Each name stands for a flat space through zero: a line, a plane or more. A row that begins with a name and a colon came from that space; any other row is followed by the name of the space it lies nearest, among the names in its block.
vizunlezib: [ -6  -8 -21   0   6  -9   9  -3  -6   9   4   7  -3 -19  -7  -4  -3   1
  -8   7]
kepavusa: [  2   7 -15  22  29  -3 -19  17  21   4  -9  -2  19 -21 -21  -4  -9   6
  -7 -14]
kugmegu: [-11  46  29 -15 -15  -7  61  27  26  24  -1 -16 -33 -25 -23 -17 -19  24
  35  -5]
kugmegu: [ -7 -16 -15 -12  10   2   4   7  -4   6 -11 -13  -9  14 -44 -14 -10   6
  -9  10]
fanopeben: [ 39  -6  22 -22 -40 -34  22   7 -20  -7  28  29  17 -13  42  13  16 -14
  -1  19]
fanopeben: [ -4 -21  -5 -32 -11   2  -1   2   8   0 -24 -21   8  11 -18  -3   4   5
 -16  16]
kepavusa: [ -5  -7 -16  -5  20   7   7  -5   4  -3 -21 -14 -12   2 -24  -8   8   8
   0   1]
kugmegu: [ 18  -7 -11   4   0  23   0  -7 -28   7 -24  23 -15   5   9  15  -1 -22
   3  -3]
fanopeben: [ 46 -15 -12  -9   6 -35  26  13  -6 -34   6   2  -8   9 -12  -7  36  -5
  -1   6]
fanopeben: [ -7  -6 -19  -2  -1   5   8 -18  -6  11 -12  11   0 -29  22  10   5  -3
  -5   5]
kugmegu: [ 35  -2  -4 -31 -33  14  14  52  20  23 -64 -15  25  11 -41   9 -22  -8
  -9   5]
vizunlezib: [  4  -6   8   0  13   3  -3   6 -15   2   5   0  -1  18 -30  -9 -10   3
   2   7]
vizunlezib: [  1 -14   2   2 -12  -8 -22 -26  -2 -39  23  -2  -2  27  47   9  35 -13
  -8  -4]
vizunlezib: [-16 -24 -32  -7   1   4  10 -13 -32  29   1  18  -6 -13 -16  -2 -21  -5
 -16  21]
kugmegu: [ -8 -23 -28  12  10   1   6 -22 -35  -2  21  14 -21  21  -5  -4   1 -11
  -5   9]
vizunlezib: [-22   2 -28  30  21 -10   9  -5   7   8  24  -6   5  -5 -16 -12 -10  12
   0  -1]
kugmegu: [ 13  -1  -2  13  -8 -16  25   0  -9  13  23   7  39  -2   8   5  -4   8
   7  18]
fanopeben: [  9  10  11  -6  11  -5   4   0   7 -13  -7  -2 -14 -13   3  -3  17   4
   8  -8]
fanopeben: [ -6   2   9 -15  -2   6  -8  -6   9  -1 -16  -5  -2 -15  11   3   7   3
  -3  -1]
kugmegu: [ 42  -6  -6 -26 -55  20  17  19  15  -4 -61 -14  19  33  21  29  15 -23
  -1   1]
kepavusa: [ 14   3 -19  37  -9 -14  -4   3   5 -14  27   9  19  13  28  10   8 -14
  -1 -12]
kepavusa: [-12  -2  21 -30 -14  -3 -11 -13   4 -15   1  -4 -22  -7  22  -1  15  -1
  -5   0]
kepavusa: [-21 -15 -30   5  -1 -20  -3   1  15 -13  23 -17  -5  15 -14 -15   3   2
 -18   1]
vizunlezib: [ 12   6   4 -16 -13   9 -13  17  -4  17 -26  27 -10 -37  10  12 -15 -19
 -10  -9]
vizunlezib: [  8  13  25 -22 -11  33  26  14   3  29 -49 -20   9  17 -31   4 -20  14
  21  11]
vizunlezib: [ -7 -15  -8  15  14   1 -15 -10 -16  -9  20  -2   0  31 -14  -7  -2  -2
  -5   4]
kepavusa: [  4  11  32   0  -9  10 -30   1   6   5  -3   8  32 -10  28  15  -6  -1
   0  -4]
kugmegu: [ 15 -18 -14  -7  -1 -18  -7   6 -10 -14   9  12  -7  -1  -2  -2  10 -13
 -17   3]
fanopeben: [ -6  -8   2 -10  20   9  -7 -11 -15   7 -11   6  -9 -13 -12  -3  -2   4
  -3   6]
kugmegu: [ 32  -7  -9  -8 -32 -20  19  13  -4 -10   4  13   4   3  22  10  14 -19
  -5   4]
kugmegu: [ 27 -35 -13  14  42  -9  23 -35 -39  10   5   2  76   4 -11   6  21  29
   6  48]
kepavusa: [-10 -14 -22 -10  22  22  -3 -20  15  -8 -49 -30  -1   7 -14   0  22  11
  -4   1]
vizunlezib: [ -1 -13 -33  -8   2  -6 -17   3  11  -3 -21   9  -6 -36   8   4   7 -13
 -26  -8]
fanopeben: [  9  13  -3  18  28  15   2 -16   3  -9 -22   2  -9 -12  14   7  21   2
  17 -16]
fanopeben: [ 38 -19  16 -29  23  -1   0 -18 -29 -17 -28  16   0 -16   6   7  37   0
   1  15]
fanopeben: [ -4  -8  26 -29  -5  -3 -23  -9 -16   5   2  21   1 -33  21   5  -1  -3
 -13  10]
kepavusa: [  2  -5  16   0 -14  10   4 -16 -14  -2   8  -4  14  31  16   8   4   0
   9  12]
kepavusa: [  8  13   2  25  39  30 -20 -11  24   5 -48 -18  49 -15   5  15  12  20
  12 -11]
fanopeben: [ -1  16  -2  31  33  19 -12  -8   5  -7 -10  -3 -10   5  -4   0   5   3
  16 -21]
kepavusa: [ 29   8  -2  25  35  16 -29  26  -1   8 -29  15  20  -9 -29   5 -16  -7
  -1 -17]
vizunlezib: [ -7  24  13  16 -13  27  30 -13  28   1 -21 -41  19  41  12   9  10  19
  35  -4]
kepavusa: [-15  -9  -9 -17 -39 -17 -29   3  20 -17  15   4  -7 -11  41   6   6 -21
 -30 -10]
vizunlezib: [ -3  -2   8  -8 -19   3 -29   0 -13   5   8  29  -9 -18  31  12 -11 -23
 -15  -6]
kugmegu: [ 13   7   9  -8   8  -4  13  -6  -5  -8  -7   8 -17 -18  11   1  18   1
  10  -3]
[  6   6  15  22  36   8 -17 -16   8 -22  -2 -15  18  15   1  -1  23  16
  14  -8]
kepavusa
[-17 -32  -1 -23  10 -21  -7 -11  -7 -13  24 -20   9  19 -29 -21   8  17
 -19  27]
vizunlezib
[-29 -10 -23  18  11  20 -43  -8   8   7  -7  -5  10   7  -4   3 -17  -6
 -20 -10]
fanopeben
[  9  -4   4  -3   1  -7  27 -11   2   1  -2 -15  31   6   2   2  15  19
  11  19]
kugmegu
[-27  -3  59 -11 -26  -6   3 -20 -45  15  74  11   7  39   7  -9 -29  11
  13  34]
vizunlezib
[ 14  13 -16  22  17  -9  43   1  -2   4   5   2  -5  -9 -10  -5   7  10
  22  -1]
vizunlezib
[-17  14  11   9   1  -1 -13  29  22  29   7 -10  35 -10 -31  -8 -41  17
  -4   1]
kugmegu
[ 33 -19  -2 -21 -15  -6  31  14   1 -13 -20 -29  18  51 -32  -3  17   6
   4  21]
fanopeben
[-21  12  15  -4  -1  -7 -47   7  31 -25  11  -5 -21 -13  18  -6   5  -6
 -15 -28]
kugmegu
[-16  -8  -8   8 -23  12   7 -28   5 -11   6 -23  12  43  30  10  16   1
   5   6]
kugmegu
[ -9  -1 -17   8  12 -13  10  -7 -19  12  21  26 -19 -34   2  -5  -8  -4
  -3   2]
fanopeben
[  4  -6 -34   1   4 -13  15  -4  15 -13 -12  -6 -11 -17   8   0  23  -2
  -7  -6]
fanopeben
[  2  -5 -35  28   4 -11  20  12  -2   9  18   0  10  14 -24  -6 -14  -1
  -1   3]
kepavusa
[ -4   4   7  13  18 -22   5 -20 -12 -12  39  15  -7 -22  23  -6  17   7
   8   1]
kugmegu
[ -3   8 -10  14   1  -2  -7   3  20   5  -4  -2  23 -19  14   6  -1   3
  -4  -7]
kepavusa
[ -5  -1  18   7  -4  37 -16 -21 -23  25 -16   9  30  13  17  20 -17  -2
   8  10]
fanopeben
[ -6   5   0   7 -21 -21  36   0   7   5  33 -11  19  10   7  -5  -1  14
  11  15]
kugmegu
[ 22   0  -2  18  42 -18  34  11 -11 -10  16 -11  -2  22 -58 -24   7  22
  21   9]
vizunlezib

Each name stands for a flat space through zero: a line, a plane or more. A row that begins with a name and a colon came from that space; any other row is followed by the name of the space it lies nearest, among the names in its block.
vemo_duse: [ 20  20  11   0 -28 -42 -16   9  24  -8 -15   3 -17   7  37   3  24 -19
 -20  19]
vupan_soraz: [  1   8  -8  -3   6  30  16 -23  -8   8  14  16  -5 -16 -20  12 -24 -12
  -4 -15]
redip_tuza: [ -5   7   7  11  12  -5 -13  42   6  31 -14 -14  28  40 -62 -33  -7  -6
  37  13]
redip_tuza: [-35 -21  -8  -3  10  30  13  16   3  12 -17  -2 -12 -17 -18   9  20  15
  -7 -18]
redip_tuza: [  4  -7   5  18  18  -1  -2 -40 -10 -34  14 -14  -9  52  28  14 -30  35
  -1 -30]
fak_marog: [ -3 -25  11   9  -6   8  21  43  -4  36  23  -4  -3 -41  -8  -3  19 -30
  14  13]
fak_marog: [ -6  44   4  20  18 -13   4  27   9  11  -3  29  -2  34 -19 -31 -10 -10
  20  35]
vemo_duse: [  3  -5   6   9  13   0   6 -14 -25 -27  14  14  14  -2  23 -12 -10  29
   9  -1]
vemo_duse: [-17  -1  -8   2  18  12   5   6  -2   9   3  -2   3  14 -21  -7  -9   7
  13   2]
vova_rotu: [-23  -8 -46 -33  24  -3  -1 -25  -3  -2  35 -22   3  12  16   3 -17  11
   6  32]
fak_marog: [  1 -27  -6 -15 -15  14   6 -10  -3   7   7 -11  -6 -32   6  22   9  -7
 -15 -19]
redip_tuza: [ 19   8  13   9   0   5   5   2 -17   0  11  15  20 -25 -10 -13 -11 -11
  14   6]
vupan_soraz: [-13 -11 -24 -15   9   1  11   2  -5  22  36  -2   4  12  -7  -9 -13  -7
  15  19]
redip_tuza: [ 40  15   8  -6 -24 -16   0 -36 -10 -25  19  20  -1 -33  45  12  -9 -18
 -19   4]
vova_rotu: [-15  -8   3  11   9   2   5   0   2 -15  -6  -2 -17   7  23   8  11  22
  -8  -9]
vemo_duse: [ 20  14  14   5 -22  16  14  -5  -5  13  -4  43  -1 -17 -24  -2  -8 -21
  -9 -24]
vemo_duse: [-10 -27 -25 -38 -37 -15 -10  -1  22  25  -6  -3 -10  40  -5   5  17  -1
 -21 -20]
gito_gume: [-34  -4 -13  16  26  14  14  39  24  58  15 -27 -24  62 -55   0 -14 -23
  25   5]
vupan_soraz: [  5  -6  10  15   1  -4  12  20   1  17  23  -9 -11  -8   6   3   2 -23
  10  12]
vemo_duse: [-24  -9 -27 -24   8   5   0   4   5  10   4 -11   0 -11  -2   1   9   2
  -1  19]
gito_gume: [ -6   3   7  19   8  -1   7  30  11  31   9 -10 -10  26 -25  -5  -4 -22
  17   8]
gito_gume: [ 27  47   1  -2  -4  22   0 -27   2   6  -6  20   3 -31 -37  12 -32 -41
  -7  -2]
vemo_duse: [-11 -20   3  16  28  22  21  -5 -33  -8  28  11  15   2  -3 -14 -20  29
  24 -11]
vupan_soraz: [ 12 -11  28  16 -16   9   1  11  -6   1 -20   9   7  -7 -17  -2   8   4
  -2 -34]
vupan_soraz: [ -9  31 -43 -34   2  -6   5 -18  22  18  25   3 -26 -11  11  16 -10 -40
 -16  46]
fak_marog: [ 18   5  -6 -24 -17 -13 -24 -11  -6  -2 -14   4  39  14 -26 -22  -9   5
   7  -1]
gito_gume: [  6  19  -4   0  10  10  -9 -35  -8 -21 -11  13  11  35 -18  -3 -31  22
  -1 -24]
fak_marog: [-14  30   3  23  17   1   5  -3  16  -9 -16  18 -29  49  -1   2 -10  12
  -7  -8]
vova_rotu: [  4  20   2   3   5  -7   0  -3  -5 -15  -3  19   6  -9  12 -12  -1   5
   1  17]
gito_gume: [ 11 -15  16   6 -19 -22   1  17  -4  -3   5   8   2  -3  27 -10  20   3
   0   2]
vova_rotu: [-18  15   2   8  18 -15 -17   2  14 -35 -36 -13 -11  13  29   1  20  33
 -10  12]
gito_gume: [  7  19  15  25  17  -5  -6   5  -2  -4  -4  -2   8  38 -19 -14 -21   5
  20   0]
redip_tuza: [ 14  -8  17  16  -4   4   5   1  -8   5   8  -1   3   7  -8   1 -10  -5
   7 -18]
gito_gume: [-31 -18 -25 -20  15  18   1  -9   4  -7  -7 -24 -10 -26  11  20  15  18
 -13   2]
vova_rotu: [ 18 -20   3  -3 -16  -3   7 -10 -11   9  30   0   4   0   9   5 -11 -12
   2 -12]
redip_tuza: [-16 -14  17  22  14   5   1  29  -2  -2 -18 -14   1  -2  -4  -6  18  19
  11  -5]
vova_rotu: [  7  -4  -1  -1  -3  17  20   0 -18  20  28  27  11 -11 -22 -11 -18 -14
  13  -5]
fak_marog: [  9 -11 -23 -34  -3  -4 -10 -46 -13 -32  15 -15  12 -36  40  17  -5  13
 -16   8]
fak_marog: [  4  21   8  19  17 -16  -6  -3   4 -21   0  -8  -7  18  22  -1  -7   6
   5  17]
redip_tuza: [ 14 -13  33  23  -9  11  16  35 -16  15   3  11  12 -54 -11  -9  16 -18
  14  -2]
vemo_duse: [-40  -5 -23  -1  28  -6   8  31  11  21  13 -10 -10  34  -5 -16   7   9
  19  33]
fak_marog: [ -7  26  -9   1  17  10   1 -11   9  -6  -6  -4 -14 -13  -1  13  -8  -9
  -7  14]
redip_tuza: [ -9   6 -27 -27 -12  -6 -11  -3  24  30  -4  -7  -6  46 -33   1  -9 -16
  -5  -1]
vova_rotu: [ -3   0  -2   4  23   8   2  -1 -26  -7  12  12  35   9 -21 -29 -22  23
  30   8]
vova_rotu: [ -3 -16 -18 -13   6 -19  -1 -26  -8 -21  32 -12  -4  18  49   5  -7  20
  -3  12]
vupan_soraz: [ -5   4  12  22  -1  -1  19  -3  -2  -8   5  41 -23  39  18  -6  -4  19
  -7 -22]
fak_marog: [  9 -16  11   5 -15 -12   2  11  -3   7  10   3   2  10   8  -6   6  -3
   4  -6]
vupan_soraz: [ -4  -9  -3  -3  12  -8 -17  -1 -17 -10  -7  -1  41  51 -26 -34 -17  40
  27  -8]
gito_gume: [ -3  -5 -26 -29  15  11  -2 -32 -31 -21  18  10  38 -24   1 -16 -20  25
  12  13]
vemo_duse: [ 24 -15  24  16  -4   8   9 -16 -26 -22  16   3   9 -38  25   8  -5   6
   0 -18]
vova_rotu: [  7   4   8   3 -11  14   5  10   7  18  -9   2  -6 -29 -21  10   6 -27
  -6  -7]
gito_gume: [-21   3 -27 -20  25  24   3  -5   0   5   6 -26   2 -56  -8  14   0 -11
   2  30]
gito_gume: [ -3   9   3  15  26   5   0   8 -10   1   8  -8  17  13 -21 -16 -19   6
  27  13]
vupan_soraz: [ 10  12   6   1  -1   6  -8  -8   5  -9 -15 -14  -2 -32   0  16   2 -12
  -9   1]
vova_rotu: [ 34  23  18   2 -10 -35 -34  -2  -3 -25 -22  -8  37  10   2 -22  -3   4
  12  17]
vupan_soraz: [ -2 -23 -15 -26 -11  21   1   0 -11  28   6  -1  26 -16 -44  -6  -7  -9
   9 -14]
vemo_duse: [-14  18   0  17  39  22   2   7  -5   0  -4 -15   8  -6 -30  -4 -18   3
  22  14]
vupan_soraz: [ -5  21 -41 -46  -9   3 -12 -23  10  15  -4  13  14   9 -33  -7 -16 -12
  -7  13]
redip_tuza: [ 11  28   0 -14 -13 -19 -23   4  11 -10 -33   7  16 -14  -5 -12  14  -6
  -7  22]
fak_marog: [ -5  17 -11  -8  24   2 -19 -18  -9 -28 -18 -10  26   0  -8 -10 -12  27
   9  12]
[  2 -36  14   3   2  -4 -11  15 -21  -9  -3 -23  36  -6  -4 -17  10  28
  21  -9]
fak_marog
[-10 -18  -4   3   4 -21   7  28   9  12  27 -27 -19 -14  39   6  23 -16
   5  37]
vupan_soraz
[ 21   0   0 -23 -53 -23 -14  -1  28  16 -20   6 -17   6   6  15  22 -30
 -34 -16]
vemo_duse
[-30 -21 -26 -25 -15  -3  13  34  27  42   8  -8 -31 -20   6  11  38 -29
 -15  24]
redip_tuza
[ 27  21 -12 -29 -39 -19 -10 -13  11  21   4  28   8  15 -17  -9 -10 -35
 -11   5]
fak_marog
[  6  18   8  10   5  22   1 -30 -13 -19 -18  34  10  25 -26  -6 -27  25
  -3 -40]
vupan_soraz
[  8   8  -9 -14  -5   4  -9  10  -4  34   2   8  35  28 -67 -28 -24 -16
  26   2]
vova_rotu
[ 19 -13  13   6 -16  -2   9  -4 -11   4  19  10   2  -4   8   1  -6  -9
   0 -15]
vova_rotu
[-13 -15 -16 -12  10  -5  -4 -11 -11 -10   9  -2  14  26   6 -13  -7  30
   8   0]
gito_gume
[ 11  35 -13 -12   9 -22 -20 -12   0 -15  -2   5  24  15  -3 -22 -17   0
  12  35]
redip_tuza
[  3  38 -20 -33 -11   8 -28  -8  35  12 -47 -27  -4 -41 -36  25  10 -40
 -25  18]
vemo_duse
[ -2 -29  16  25   8  21  21   7 -14  14  23  -6  -6  11 -11   6 -12   3
  14 -31]
redip_tuza
[  9   5  10   1 -20  10   1 -15   9  -9 -24  12 -19 -19   7  23  11  -5
 -30 -29]
gito_gume
[  3  -8  -4   7  15  16  21  -9 -22  12  44   9   7   1 -10  -5 -30  -7
  21   1]
redip_tuza
[ -7   8   8  19  17  -9  -8 -15   0 -33 -15   0  -8  51  20  -2  -8  40
  -2 -16]
fak_marog
[-14 -11 -22 -21  -3   5  13 -14 -10  -3  15  28  -2  -1  14  -6   1  16
  -8  -1]
fak_marog
[ 10 -38  26   6 -30  -6   0  46   0  31  -6 -13  11 -21 -16  -7  32 -18
   9 -13]
vupan_soraz
[ -7  -4 -22 -29 -24   4  10   3  15  29   7  15 -18 -22  -3  11  14 -30
 -20   6]
vupan_soraz
[-21  -2 -12   1  28  28  17   0 -15   2  12   6   4 -25 -13  -3  -9   9
  12   8]
vova_rotu
[ 26   4  37  28 -27  -2   6  43  33  41  -5 -36 -39 -50  -4  38  27 -80
 -12   5]
vemo_duse
[-18 -30   8  16  17  13  17  -4 -14 -25   9 -10 -17 -25  44  17  15  31
  -7 -14]
vupan_soraz
[ -5  13 -11 -13  -6  14  -8 -22  10  -1 -26  10  -4  22 -27   8 -10   7
 -17 -27]
fak_marog
[ 14   3  15   4 -12   8   0  -4  -6  -7 -14  12   7 -27  -5   3   4  -3
  -7 -15]
redip_tuza
[  8  15  -6  -4   0 -15 -19   0  11  14  -5 -11  15  61 -37 -15 -23  -6
  16   1]
redip_tuza
[-21 -47   3   4  -4   2  20  20  -8   4  16   0 -15 -11  32   4  29  19
  -4 -11]
vupan_soraz

Rows lie near named flat spaces through zero. A row that begins with a name and a colon came from that space; any other row is followed by the name of its block's space that it lies nearest.
gornosuf: [-37  20  13   8  -6   5  -6  11   3 -17  16 -33 -24  17  20  23 -24  -8
 -23  -2]
dovadapan: [ -8  64   9 -14 -38   1  28  19 -16   9 -14  31  -4  -9  -9  10   2 -30
 -19 -28]
mobifek: [ 18   3  -7 -28  69  56 -47  27   6 -57   4 -20   5 -21  -2   5 -38  41
 -10  35]
dovadapan: [ 13 -36  12   2  36   3 -10 -33  17 -15   6 -23   6  16   0 -15  -5  27
   6  14]
gornosuf: [ 28 -32   2  10 -10 -22   6 -23   2  19   1  11  16  -3 -15 -18  13   0
  14 -14]
mobifek: [ 25 -31 -14   7  12   7 -34  21   0 -12  17 -12   9 -20  -6   1 -17  14
   5   1]
rasumnoliz: [-29  37  -2 -25  33  27  -2   0  -6 -16 -23   8  -8  -2  13   9  -4   8
  -8  46]
gornosuf: [ 17  23  -1 -17   5  -4  -3  -9 -17  -6 -14   8  -4 -16  -7  -4  -1  -2
 -16  34]
mobifek: [-62 -52   9  40  23 -12 -44 -35 -16  20  11 -14  19   4  32  18 -37  10
   4  44]
mobifek: [-48   2  21  11   3  -9  10 -41  -6  20 -13  10   6  16  14   7  -5  -6
   0  18]
dovadapan: [ -5 -25  -4   8   9  -3  -8  -7   8  -1   7 -15  -3   7   7  -1   2   8
   8   9]
mobifek: [-46  50  17  -4  14  11   2  -4 -26  -5  -7   4  -1  22  31  11 -14   2
 -29  22]
rasumnoliz: [ -7 -11  -6   9 -14  -6   8  10  14   3   9 -14 -14  11   5   4  11  -7
   9 -16]
rasumnoliz: [-29  -8  16  26  -8 -10  -1  -4   1   1  25 -29  -6  35  26   7 -11   1
 -12 -22]
mobifek: [-37   3  11 -28  42  22  23 -42  43 -21 -29 -18 -30  19   1   3  13  11
  16  47]
dovadapan: [ 21  49   7 -26   3  19  19  12 -11  -8 -16  31  11  -6 -13  -9   5   1
 -13 -18]
rasumnoliz: [-20   0  -9  -3  -7   3   9  12  26 -12   3 -28 -34  10   7  13  10  -9
   7   5]
rasumnoliz: [ 68  10 -16 -29  11  -2  -2  -2 -18  -3 -20  30  15 -33 -29 -26  17   9
  -1  25]
dovadapan: [ -3 -22  10  18 -21 -28 -17 -20  -4   7   9 -18  -8 -16  -7  11 -23 -16
 -10  14]
gornosuf: [ 21  31  -1 -13 -17   1  43   9  -1  14 -11  34  10  18  -7 -21  39  -4
   7 -45]
mobifek: [ -6 -26   0  15  18   5 -36   1 -13  -1  12  -4  20 -13   7   7 -29  13
  -2  13]
gornosuf: [ -6 -22 -10  -3  16  16  -5   3  17   0  -6   6   7  -9  -6   2   3   8
  23   2]
gornosuf: [ -9 -16  13  -9  10   3   1 -31  30 -11 -13 -14 -16 -14 -20   9 -13  -5
   8  22]
mobifek: [ 16 -11   2   0 -11  -7   9  -8   7  10  -4  11   7  -8 -16  -6   7  -6
  10 -16]
dovadapan: [ 25   9   3 -13  21  27 -23  13 -17  -8  -8  33  36 -35 -20  -2 -27  13
  -4  -6]
gornosuf: [ 13  -6   5  13 -19 -18  11  -5  -6  14  10   3   8  14   0 -11  10  -4
  -1 -28]
dovadapan: [ -7 -23 -50  16 -26 -27  -7  35  -3  15  13 -25 -34   5  27   5  39 -12
  17  29]
dovadapan: [  5 -52   2  13  32   4 -32 -19   9  -7  11 -16  16  -6  -1  -4 -20  23
  12  17]
gornosuf: [  9  10  -4  -3 -12   7  33  15   8  14  -4  26  13  19  -2 -15  33   0
  17 -51]
rasumnoliz: [-15  -6  -6  10 -11  -5   9  11  10   3  11 -16 -13  21  15   3  14  -3
   6 -14]
rasumnoliz: [  6   3  -3 -10   3   4   0   0   5  -6  -8   2  -6 -13 -10   2   0  -2
   2  11]
rasumnoliz: [  5  -6  -1   6  -5  -5   1   1  -4   7   4   5   8   3   1  -4   4   1
   2 -11]
[-22  -5  17   0   1   1   0 -20  23 -14   0 -27 -22   0  -6  16 -20  -8
  -4  11]
gornosuf
[ 30  20 -17 -12   9  19 -21  49 -10 -29  16 -14  -6  -8   4   1  -8  12
 -17  -5]
mobifek
[-16  13  17 -12   4   2   2 -22  16 -18  -9 -21 -26  -6  -9  14 -18 -10
 -13  25]
gornosuf
[-42  46  18  -1 -15  14  22  20  12 -18  11 -24 -29  33  20  20  -8 -13
 -21 -31]
gornosuf
[-14   1  -9  -9  -1  12   5   8  15   0 -13   7  -8 -15  -9  11   3  -9
  15   6]
rasumnoliz
[  1 -27  -9   5 -26  -2   6  10  27  13  -4   8  -3 -26 -26  11   3 -20
  28 -26]
rasumnoliz
[ -9 -48  12  30 -40 -15  -1  -2  29  18  18  -8   3 -16 -24  17 -20 -24
  20 -54]
rasumnoliz
[-27  22  -4   0  18  10   5   7 -19   4  -3   9   7  28  32  -4  13  13
  -5   9]
rasumnoliz
[-34  16  -7  -2  14   7  -4   9   0 -16   5 -30 -29  24  32  11   3   5
 -11  33]
mobifek
[ -7 -41 -13  27 -20 -21 -43   8 -14  15  14  -9   4 -39  -4  21 -30 -15
   3  21]
dovadapan
[-10  -3  19 -12   2   2  14 -32  31 -12 -13 -15 -21  -5 -20   8  -9 -10
   3  11]
gornosuf
[ 19   2   6  -3   6  -2  -7 -10 -14   1  -3  12  16 -11  -9  -7  -9   5
  -8   5]
rasumnoliz
[-16 -19 -21 -13  36  35 -21  16  17 -11 -14   8   5 -23  -3  10  -5  15
  27  27]
gornosuf
[ -9  -3  -1   1   1  -6  16  -8  13  -1   2 -16 -16  26  12  -5  20   2
   5   1]
dovadapan
[-68   5   4  34   1   5   9  13 -19  27  17   8  19  58  57   5  11  10
   4 -33]
rasumnoliz
[ 15  17   8  -6  -6 -17  -3 -17 -17  -3  -4  -4  -7  -8  -5  -3  -7  -7
 -22  25]
gornosuf
[ -60 -100  -39   43   41   27  -55   29   21   15   24  -15   25    1
   36   19  -10   31   59    9]
dovadapan
[-22  -3  14  15   0  -1  -5  -7  -5   4  10  -5   8  13  12   6 -15   1
  -7 -12]
rasumnoliz
[-44   9   9   4   1  20   5  16  24 -16  10 -24 -21  19  14  22 -13  -4
  -1 -18]
gornosuf
[ -4  12  14  -4   9   9  -2 -11 -10   2  -8  19  18  -6  -5   0 -14   3
  -7  -2]
mobifek
